Rows are numbered. After the first four, each row is followed by the numbers of the three nearest rows among all rows above it, by straight-line distance, nearest first.
(in the rows, 128 means zero)
0: [126 127 141 148 181 163 125 102 116 126 174 137 145 131 121 125 128 127
 127 181 102 149 122  63 140 132 155 146 114 107 137 144 163 158 114 140
 157 155  96 125 108 124  70 114 133  83 123 154 130 162 134 131 106 130
 127 147 107 126 107 158 140 101 152 117 119]
1: [103 137 117 109  91 109  88 101 112 110  92 104 130 129 193 140 203 131
 161 184 120 124 145  53 135  76 167 143 106 100 153 110 197 125 103 137
 148 116 150 116 135 124 199 151 138 120 113 159  96 112 120 128 162 116
 147 101 113 107 158 155 120 128 134 107 104]
2: [120 131 161 155 155  78 166 115 122 135 159 128 143 130 114 135 142 120
  95 151  59 151 123 138 161 147 162 115  84 102 137 153 151 130 101 117
 138 150 142 150 121  91 111 125 112 114 109 109 130 142 106 142 136 126
 132 119 103 110 158 133 127 162 145  70 122]
3: [ 58 107 132 142 129 152 114 122 183 159  66  86 145 118 182 114 124 110
 113 132  83 117 120 157 154  83 162 122  83  88 187 137 163 116 108 105
 119 123 151 121 128 125   3 141 104  93 104 158  80  99 130 146 179 150
 165 161 121 155 118 157 114 133 108  38 120]
4: [113 133 177 176 180 123 138 127 160 158 107 139 142 121 113 121 151 146
  82 102  98 142 113 179 154 108 149 139  86 132 158 151 148 145 125 135
  96 115 138 146 140 130  70 161 119 148 101 142 107 117 115 127 127 159
 144 159 142 113 137 168 113 131 102  99 146]
2 3 0
5: [119 117 144 116 132 144 121 141 113 146 168 118 143 135 150 116 138 128
 177 223 106 142 103  80 162 129 126 147  93  83 153 129 153 115 119 140
 150 130 143 134 157 104 155 111 106 136 141 107 129 147 125 138 146 131
 149 161 121 131 113 186 122 143 149  80 121]
0 2 1
6: [125 104 139 168 147 120 128 104 124 142 123 138 167  96 127 135 161 129
 118 175  86 159 102  87 159 108 132 167  95 137 133 171 157 134 113 119
 102 109 147 138 115  94 255 126 108 111 138 156 130 100 108 131  91 145
 134 125 132 104 143 168 122 149  88  90 154]
5 2 1
7: [153 149 122 167 128 130 139 114 135 128 158 126 128 110 125 142 170 133
 180 137 103 153 121  42 124 115 139 143  98 101 134 151 150 141 123 131
 140  95 132 152 122 107 148 134 144 162 148 129 128 168 111 104 109 161
 118 131  98  97 145 182 111 128 131 138 140]
5 0 6
8: [175 141 120 123 162 109 157  97 110 133 168 147 139 122 133 157 146 123
 206 176  78 155 102  51 154 156 145 164  88 145 121 159 167 141 106 158
 124 114 152 125 118 107 149 141 133 107 133 135 122 160 141  90  90 123
 120 130 100 114 137 144 150 132 136 112 138]
7 0 5
9: [ 98  90 137 115 119 173 160 113 163 145 123 108 151 120 127 134 150 121
  89 185 110 121  67  60 166 119 143 151  94 121 152 130 161 177 108 168
 158 154 127 162  99 113 102 145 116 115 164 101  73 161 141 112 145 120
 120 114 129 154 121 124 156 111 148  73  96]
0 5 2
10: [123  97 162 134 124 150 140 129 141 160 148 138 138  97 124 138 112 137
 197 184  93 125 103  97 138 114 124 129 104  99 163 152 134 130 116 110
 125 101 155 123 153 110  30 100  99  94 122 119 142 125 120 130 128 156
 121 149 131 132 138 169  99 118 126 110 139]
5 0 7
11: [142 105 159 149 127 148 185 101 120 115 153 147 142  83  79 141  95 132
 150 202 122 145 126 151 165 133 116 134 104 132 104 128  87 134 122  73
  96 161 146 135 162 103 255 112 103 102 180  64 130 122 129 129 119 102
 130 110 129 134 111 126 119 131 106 119 114]
6 5 2
12: [153 129 129 132 119 196 149  94 142 103 155 148 133  70 123 115 114 125
 167 173 139 125 126  70 163 105 128 147  87 124  81 118 130 164 119 107
 108 125 115 128  84  89 250 119  92 108 185 129 102 116 162 131  87 152
 118 132 138 116 125 141 134 101 146 120 130]
11 6 7
13: [123 130 113 175 171 117 124 119 117 141 149 140 135 105 149 111 139 121
 155 176 103 144 119  47 128 104 110 152 109  86 157 134 166 133  96 128
 105 105 125 134  99 105 142 132 140  98 117 135 129 126 138 119 124 159
 130 128  75 113 130 169 129 122 118 111 138]
7 0 8
14: [120 110 174 180 130 130 178 107 138 139 138 141 130  79  92 143 122 157
 114 125 102 143 120 171 144 151 120 127  98  78 117 137 122 122 112 125
 122 138 111 156 138 111 144 127 117 150 165 102 169 149  91 107 133 102
 134 110 149 133 117 143 103 139 125 122 130]
2 11 4
15: [147 125 130 144 172 131 109 100 112 120 148 154 132 150 146 127 167  93
 144 138  92 130 133  26 122 122 133 142 116  93  98 143 168 147 110 155
 121 125 134 132  71 107 120 139 165 130 124 165 133 167 126 108 124 149
 112 130  97 104 119 163 122 115 130 129 141]
13 7 0
16: [139  97 122 102  93  96 114 100 146 135 126 103 163 149 136 140 168 125
 179 157 102 129 133  67 147 136 150 139  89 148 139 132 139 154 105 150
 164 122 120 133  91 142 246 151 109  64 117 122  89 125 137 131 123 103
 146 135 124 135 140 122 142 150 142 117 120]
1 8 6
17: [105 144 189 169 151 138 119 139 142 141  84 150 117 152 122 115 111 118
  41 102 114 120  85 147 142 117 138 110  93 158 120 140 153 135 104 144
 138 165 132 141 111 123 129 187 124  91 127 140 116 121 119 111 153 158
 142 145 142 108 133 123 111 106  89  85 133]
4 2 14
18: [136 114 153 129 127 140 171 118  95 145 125 134 137 120 121 137 135 153
 132 120 134 109 139 187 155 117 118 107  70 123 151 125 104 131 136 144
 136 162 132 110 184 137 193 106 121 129 106  99 111 133  99 132 171  91
 127 115 154 151 127 117 104 139 141  84 157]
14 11 2
19: [151  97 145 129 112 131 214  99 143 130 195 125 138  41  52 159  69 153
 170 197 138 127 124 171 166 172 115 124  95 129  71 134  99 128 138  60
  96 123 144 125 135 126 209  80  76 155 200  86 166 131  96 130  85 112
  96 157  90 146 110 145  90 110 110 124 127]
11 14 12
20: [139 129 154 156 141 114 147 101 113 137 150 128 138 149 143 133 132 152
 148 179  96 128 124 117 175 148 146 131  95 121 136 135 150 137  98 150
 127 173 142 142 118 136  71 121 115 145 129 119 128 150 116 130 144 104
 126 137  83 151 139 133 105 132 115 119 123]
2 0 5
21: [150 103 160 156 171 151 170 120 147 137 154 142 137 103  80 136 146 107
 116 178 129 153 115  85 154 110 105 147  89 115 128 147 155 178 124 122
 112 108 125 129 118 104 255 108 126  90 162 121 121 139 125 114 109 160
 115 153 153 114 102 148 121 130 113 112 140]
6 12 11
22: [113 140 157 128 166 169 143 131 138 141 115 135 133 138 117 100 155 126
  47 120 118 124 113 120 152 108  86 143  73 126 143 157 146 157 103 192
 161 157 106 124 137 101 255 148 144  86 121 133 105 168 139 131 174 143
 119 116 148 120 109 147  99 116 135 129 148]
21 17 18
23: [132 128 147 164 148 116 171 101 115 116 121 122 145  98 134 151 180 127
 137 129  78 159 118  65 124 124 157 131  91 102 128 145 165 123 117 124
 104 109 134 128  98 128 150 149 145 131 118 150 148 147 110 114 132 126
 151 142 110 126 138 184 124 134 123  83 134]
7 13 15
24: [157 120 146 131 161 160 163  94 133 138 188 157 154 116  86 128 118 116
  91 209 123 130  91 102 167 142 120 154  79 109 111 132 154 192 102 140
 140 155  84 157  90  76 229 104 115 137 184 106 121 169 116 124 105 111
 112 133 100 115 115 135 141 128 146 112 125]
21 12 11
25: [126  87 163 166 141 128 131 134 143 142 154 133 131  85 102 152 127 145
 216 208  94 108 117  89 151 130 123 160 114 100 131 122 133 172 126 103
 101  99 138 118 113 111 109 123  86 127 145 118 151 118 124 129 105 140
 155 159 121 131 124 182  97 115  77  63 126]
10 5 13
26: [114 122 173 157 136 143 148 101 150 128 117 116 143 110 137 138 111 120
 104 150 133 123 140 133 156 119 136 115  96 114 129 110 139 150 123 116
 131 146 135 118 122  99 195 140 152  76 127 113 108 106 149 117 144  92
 109 130 142 133 127 147 109 112 129 108 121]
18 21 14
27: [117 167 140 191 171 133 139  89 104 152 156 155 130 134 138 135 119 131
 140 112  71 111 125  80 153 109 129 148 124  94 125 142 140 134  93 147
 108 138 145 139 109 125 177 121 156  78  69 153 133 147 143 135 129 139
 146 144  92 126 165 147 129 115 131  93 154]
13 23 15
28: [159 120 165 163 164 127 140 100 131 120 142 151 134 133 126 134 125 114
 129 131 102 157 125  95 144 141 124 154  94 103 136 125 146 145 118 122
 110 127 131 118 108 107   2 126 128  79 106 149 105 149 111 138 117 113
 121 145 106 135 107 133  93 146 125  90 128]
0 20 10
29: [127 128 119 131 128 155 168 121 125 117 171 121 161 116 143 130 140 116
 188 200  84 141  99  41 135 132 167 168  86 119 120 130 134 146 102  99
 104 127 121 132 101 101 142 142 127 152 148 144 118 122 132 132 118 123
  96 137  97 106 115 159 139 119 140 117 118]
8 7 13
30: [136  92 168 125 141 111 140 130 119 137 136 148 136 149 113 146 139 124
  70 131 104 152 111 131 167 139 144 114  86 117 157 153 160 154 114 162
 149 149 124 115 121 110 152 153 120  75 115 143 125 164 148 125 133 127
 123 147  85 113 119 140 130 140 108  79 162]
2 17 26
31: [168 111 213 151 154 187 208 107 160 122 156 164 140  96  37 106  81 163
 100 163 176 125 117 216 173 171 100 139  96 131 118 123  62 182 115 137
 104 168 103 124 150 128  16 105 128  93 184  70 125 127 126 101 123 119
  89 138 135 120  82 106 110 125 107  96 138]
14 28 20
32: [140 107 183 159 133 132 154 114 154 149 135 130 131  99 128 130 152 119
 119 160 142 144 116 115 159 122 104 132 101 101 142 144 139 126 107 114
 110 128 120 125 162 123 195 132 114  56 118 132 119 138 111 129 138 141
 141 130 132 117 132 163 101 125  77 110 160]
26 21 6
33: [199  62 170 134 158 165 255 117 151 135 255 150 164  38  10 141  85 133
 210 255 162 171 142 100 136 215  69 139 111 124  64 130  68 194 123  70
  73 112 124 147 105  79 255  26 101 127 243  39 189 141  90 138  70 143
  93  94 113 112  87 141 129 112 112 160 132]
19 11 24
34: [139 171 158 124 156 124 119 127 113 156 136 143 129 125 146 126 117 140
 145 178 120 117 130 123 163 130 118 132  81 111 137 129 135 129  97 157
 138 132 141 147 133 132 212  88 132 118 103 132 138 129 145 158 127 136
 127 120 100 127 154 143 130 118 133  90 124]
27 5 26
35: [110 131 175 164 150 151 114 111 171 144  66 158 106 116 128 110 109 128
  88 110 113 125 108 135 185  88 149 111  85 125 122 113 115 169 129 130
  93 123 111 117 121 134 230 155 116 127 115 173 109 137 153 126 114 149
 127 116 142 111 113 129 121 133 122  78 161]
26 17 32
36: [121 106 149 137 141 151 173 123 163 123 109 116 119  96 137 116 115 100
 101 153 139 143  92 114 141 102 145 146 117 109 134 150 140 168  95 106
 119 129 122 134 102  77 151 128 140  99 166 156  80 100 132 134 134 127
 112 129 121 122 101 181 129 121  95  86 104]
26 32 21
37: [ 71  58 171 120 130 145 163 131 208 132  61  79 158 152 132 120 168 110
  21 123  87 119  80 152 196 103 164 153  84 133 145 152 170 162 124 115
 168 202 132 159  99 124  88 189  76  64  99 146  74 108 159 143 205 118
 157 157 158 115  97 159 131 153 108   1 109]
3 17 9
38: [135 118 137 127 162 130 117 136 136 129 123 145 142 165 106 123 140 137
  24  91 105 145 122 117 147 124 131 152  68 152 139 149 129 130 129 166
 144 147 133 165 117 119 162 130 139  93 106 130 138 159 135 112 136 137
 143 107 147  94 112 130 124 148 129 141 155]
30 22 17
39: [125 123 156 133 161 158 165 117 153 126 137 123 159  90 140 137 152 123
  88 142  81 155 110  69 127 109 149 131  89 105 157 166 152 146 121 137
 136 133 117 112 121  97 170 134 139 155 148 135 138 101 114 145 124 135
 141 143  99  98 129 168 114 129  85 109 123]
23 36 6
40: [124 123 118 158  88 107 145 110 128 158 156 121 129 132 144 145 176 116
 179 128 104 140 140  54 144 125 145 150  82 103 150 153 159 127 132 120
 128 100 105 134 114 111 120 146 142 162 104 133 154 141 135 151 118 120
 135 114  97  98 164 192 106 141 117 131 139]
7 23 13
41: [115 105 142 141 127 148 174 121 141 147 155 115 149 133 100 150 134 143
 101 194  88 124 112 145 187 143 120 132  99 101 141 144 130 138 134  97
 156 144 135 114 136 113 255 124 119 131 131 116 101  98 119 135 164 143
 112 145 145 125 100 162 126 107 117  54 123]
26 21 32
42: [132 119 146 120 155 138 142  95 119 136 158 143 128  99 132 134 132 114
 192 170 108 131 134  75 119 133 122 142 108  84 140 150 160 106 118 120
 146 118 148 127 156  96   1  86 145 126 120 121 129 170 100 139 121 164
 129 138 106 162 126 166 105 131 126 108 109]
10 28 0
43: [137  89 150 165 151 121 160 127 136 130 172 138 161 119 132 133 138 128
 163 155 108 149 127  83 148 158 136 141  72 139 104 140 150 134 140 144
 141 143 128 150 120 125  38 132 139 112 139 128 124 130 124 131 114 132
 137 126 119 115 147 154 131 131 128 113 147]
20 28 0
44: [100 104 134 177 134 125  91 100 146 152 144 147 131 104 144 135 133 148
 253 190  97 106  98 102 137  92 129 119  94 114 150 120 125 143 109 130
 113 119 157 132 127 128 194 133 100 103 130 146 152 104 113  97 126 159
 133 138 110 120 132 196 136  84 127 106 116]
25 13 5
45: [122 154 142 172 123 114 128  99 117 146 118 144 132 148 159 129 137 133
 125  97 107 156 115 102 128 122 116 136  76 115 121 143 144 128  97 131
 116 119 138 144 135 124 179 160 145 170  90 152 113 138 132 135 126 131
 129 151 104 127 139 134 110 128 122 109 137]
23 27 34
46: [125 131 139 167 162 111 152 119 164 133 140 125 142 125  86 135 131 129
  88 133 113 154  97 136 179 128 138 124  86 149 122 157 122 143 125 135
 117 173 141 137 150 120 133 146 125  94 117 122 163 140 129 121 131 116
 126 129 138 118 123 148 145 134 122  74 163]
30 2 38
47: [136 148 162 157 130 107 140 112 116 140 153 135 145  85 143 137 135 140
 176  97 116 148 135  69 134 136 117 119  95  96  99 128 155 138  90 135
 115 102 108 124 117 119 193 125 163 109  94 151 160 141 104 123 121 131
 122 128  84 111 155 160 119 125  98 106 132]
23 45 27
48: [117 141 167 137 111 140 131  97 115 130 145 141 144 113 114 112 132 137
 155 177 127  91 119 151 181 110 120 135  86 126 121 144  80 142 106 161
 119 153 182 123 143 124  70 141 102  91 129  98 135 144 121 133 139 128
 127 141 149 112 141 135 118  99 112  98 135]
20 10 46
49: [118  92 171 110 101 175 158 129 169 121  91 110 144 103 134 131 131 110
  70 107 142 130 106 143 148 111 143 132  82 129 165 125 149 147 124 114
 133 147 110 132 107  93  86 143 105 120 150 160  87  75 131 107 152 114
 107 143 143 100 119 153 113 130  99  97 112]
36 26 17
50: [124 131 119 129 170 130 134 122 150 141 145 152 124 137 123 129 141 146
 148 159  98 143 119  74 118 122 133 124  98  99 116 140 155 159 107 109
 122 133 126 132  75 113 147 150 135 128 142 126 104 161 171 117 127 114
 129 110 100 123 112 132 118 120 138 109 115]
13 15 29
51: [100 128 133 146 146 130 106 124 137 124 124 105 124 108 142 147 154 126
 181 161  84 121 106  70 122 131 155 149  90 113 123 148 155 146 100 120
 154 116 123 136 110  80 115 154 117 103 113 159  95 123 159 120 130 157
 155 151 107 102 141 157 129 116 115  72 141]
13 50 23
52: [115 120 155 137 135 189 139 109 149 135 121 148 129  93 100 150 119 133
 133 145 155 128 113 150 169 103 138 128  99 105 136 136 122 167 119 158
 111 155 113 120 109 113 173 140 126  48 184 103 111 111 127 108 113 122
 101 140 165  99 123 156 114 118 108  93 127]
26 36 32
53: [125  86 118 121  93 145 171 119 147 115 150  90 173 114 148 145 164 122
 137 159 127 140  99  42 117 117 128 148  87 104 144 130 169 160  88  95
 146 108 111 137 115  88 194 118 149 122 156 116 110 132 140 124 135 132
 124 144  99 109 131 169  99 135 131 106 121]
29 39 7
54: [126 111 149 139 136 170 158 128 165 114 119 124 122  95 134 128 165 116
  93 105 124 138  99 161 126 132 129 106 114  79 156 140 155 128 117  66
  93 115 125 119 130 103  62 139 138 125 136 121 101 115 128 128 131 151
 140 112 129 135 128 168  89 143  99  93 124]
49 4 36
55: [157 142 149 150 153 124 180 108  93 122 153 145 160 116 105 109 143 108
 131 113 109 151 157  98 143 136 129 132  74 116 139 142 151 125 125 126
 136 147 133 152 120 131 228 130 148 120 128 152 162 142 116 117 117 139
 145 134 110  91 136 156  95 133 136 121 139]
47 23 45
56: [157 146 149 130  86 127 158  95  96 139 150 139 137  74 140 128 172 159
 196 105 155 168 128  98 148 112 107 132  99 114 126 125 151 112 134 148
 108 122 125 101 188 110 220 112 163 117 115 121 145 129  85 150 127 118
 129 124 140 106 149 167  94 132 114 154 118]
47 55 32
57: [109 147 123 153 141 154 136  70 140 132 136 167 137 112 146 127 128 133
 166 130  94 153 140  67  94 101 155 134 124  90 132 140 177 135 105 107
 104 106 129 118  78  98 121 143 156  68 123 157 114 130 125 144 125 146
 128 107 119 127 148 170 110 114 138  98 126]
13 50 23
58: [108 132 129 128 102 123 184  79 162 108 113  97 156 117 140 139 151 137
  89  81 132 166 141 120 136 111 131 112  96 111 130 123 159 137 110 103
 126 133 114 138 121 134  83 126 154 116 136 148 123 116 112 132 157 104
 151 122 135  96 126 158  88 156 153 126 110]
54 49 23
59: [133 116 135 126 117 149 156 120 146 127 141 108 154  99 122 124 159 129
 122 147 146 155 126  76 121 116 111 142  88 106 154 112 163 141 114 115
 143 140 132 110 114  94 170 120 140 164 151 144 122 134 130 115 119 147
 119 145 160 118 118 145 110 113 144 137 125]
53 39 7
60: [ 65 136  75 116 138  72  37 105 121 125 112 153 121 189 230 144 172  94
 229 183  61  82 113   2 146 101 185 140 113 115 147 154 180 147 107 196
 159 135 181 118  71 133 227 228 119 162  97 171  81 136 185 124 151 145
 187 152  72 119 168 161 183 111 173  50 137]
1 51 16
61: [121 116 130 145 122 169 140 105 127 118 122 118 121  73 146 143 155 119
 109 178 150 116  99  62 131  91 138 148  74  88 111 140 165 142 115 139
 137 111 107 124 136  94 199 139 132 139 126 111  98 114 164 151 132 156
 115 140 122 105 113 182 115 126 138 107 124]
53 59 39
62: [126  98 167 142 142 155 153 137 149 120 130 124 120 113 115 133 145 128
 101 158 129 149  90 105 127 125 104 133  94 123 147 139 137 164 108 142
 137 118  84 115 127 121 101 127 158 149 168 134 124 150 115 131 108 132
 107 137 145 108 100 147 125 124 122  76 130]
59 36 39
63: [154 134 136 148 144 157 173 115 151 137 144 150 145 103 116 117 116 138
 107 181 120 152 132 101 127 131 115 137 119 115 127 141 141 136 103 119
 127 124 114 134 138 128 255 143 129  86 145 121 129 156 126 128 131 134
 128 123 118 114 128 147 115 144 116  88 151]
21 32 55
64: [155 120 156 158 152 142 154 116 160 132 135 125 140 102  97 149 124 112
 113 166 124 142 106 110 151 127 130 138 112 102 128 133 120 142 147 113
 110 132 118 128 132 106  53 117 131 169 155 116 114 128 117 129 149 133
 126 132 115 104 144 163 101 139 128 122 121]
62 43 54
65: [140 128 133 139 165 125 183 148 108 127 179 108 147  95  99 145 124 125
 176 198 100 159 118 109 158 141 128 157  99 114 132 153 140 130 127 111
 115 118 115 143 129 113  92 120 113 119 126 104 172 109 123 129 100 154
 149 140 118 109 128 171 139 132 117 106 130]
43 25 10
66: [ 94 108 178 160 179 117 116 109 148 149 116 120 145 121 111 109 171 125
  53  98 113 175  93 143 138  96 110 161  98 115 167 146 163 127 100 118
 119  95 126 117 130 105 255 170 124  65  95 166 129 120 134 103 142 154
 106 134 146  98 151 187 119 110  96  80 141]
32 6 22
67: [137 114 132 115 156 104 135 117 168 130 104 150 151 121 116 122 136 107
 142 143  66 150 117 109 135 114 135 133 110 121 122 136 141 159 142 124
 114 123 113 136  68 115 143 166 124  94 132 190 106 131 180 115 128 120
 146 138 109 124 117 140 126 109 131  81 126]
50 51 23
68: [ 76  83 194 145 130 167 148 157 167 162  69 122 126 134 140 128 144 144
  15 142 105 143  97 205 204  82 148 123  76 126 166 152 161 154  96 105
 136 173 162 129 120 130 178 177  87  72  99 131  80 100 141 137 157 104
 127 176 161 130 120 160 120 123  71  49 134]
37 17 49
69: [155  62 200 131 140 169 177 131 147 119 175 130 156  63  65 133 136 135
 140 232 139 126  96 103 173 161 110 141  55 127 122 114  97 163 105 126
 144 171 126 133 115 115 250 126 100  35 182 100 124  95 131 102 100 152
 106 113 156 109 110 179 118 131 109 107 128]
21 11 52
70: [138 125 158 124 163 122 138 138 130 162 160 124 139 165 102 125 156 123
  66 155 108 129 113  86 107 132 133 135  62 136 105 128 137 136 137 118
 146 146 124 109  88 120 180 110 128 120 126 128 129 139 140 106 120 131
 132 132 132 101 112 143 150 138 146 136 140]
38 50 59
71: [129 120 157 138 124 170 158 108 128  89 142 129 153  66 121 130 141 133
 129 135 153 146 111  90 139 131 106 135  77 121 122 123 136 138 130 130
 120 143 108 124 149 111  61 117 119 144 167  88 128 109 117 135 119 116
 101 151 149  94 135 159  96 142 102 133 114]
64 62 43
72: [155  98 149 138 158 199 205 132 159 137 154 121 154 108 114 138 131  96
  90 152 103 161 110  74 118 118 119 130  78  82 162 135 162 129 113  99
 134 114  79 128 117 112 255 103 155 144 147 134 125 136 120 130 106 171
  99 142 114  92 127 149 119 147 118 118 143]
21 63 39
73: [162  96 152 154 128 151 178 112 144 135 167 129 161  49  96 111 126 152
 116 160 149 156 120 150 166 150 113 132 105 133 116 121 127 158 129 106
  85 133 126 131 149 131 138  91 104 132 205 113 151 127  74  71 112 125
 130 133 109 107  93 149 119 145 104 121 130]
14 71 64
74: [155 117 162 157 133 145 230  83 156 117 145 157 137  96  81 146 125 137
  93 162 144 168 122  97 172 151 124 107  95 120  98 157 141 129 130  94
  95 124 110 138 106  92 255 123 138 127 146 107 125 145 100 113 112  92
 125 121 107  95  97 127 112 129 115 113 152]
63 21 11
75: [121  96 126 103 133 135 148  94 130 128 181 112 165 132 164 136 148 118
 139 198 106 151 110  30 127 149 147 130  91 136 148 125 163 146 108 107
 152 137 127 129  87  83 179 139 160 117 151 140  85 145 148 138 128 107
 141 146 105 113 107 147 150 151 144  81 118]
53 29 50
76: [178 102 255 172 200 175 246  98 179 169 112 162 177 107   1 118  19 155
   1 190 143 131 113 255 255 176 147  81 104 171  90 164  39 175 119 109
  81 198 142 126 136 151 235 146  87 107 161  55 143 157 110 152 153  68
  98 140 134 131  49  86 117 130  66   6 150]
31 11 74
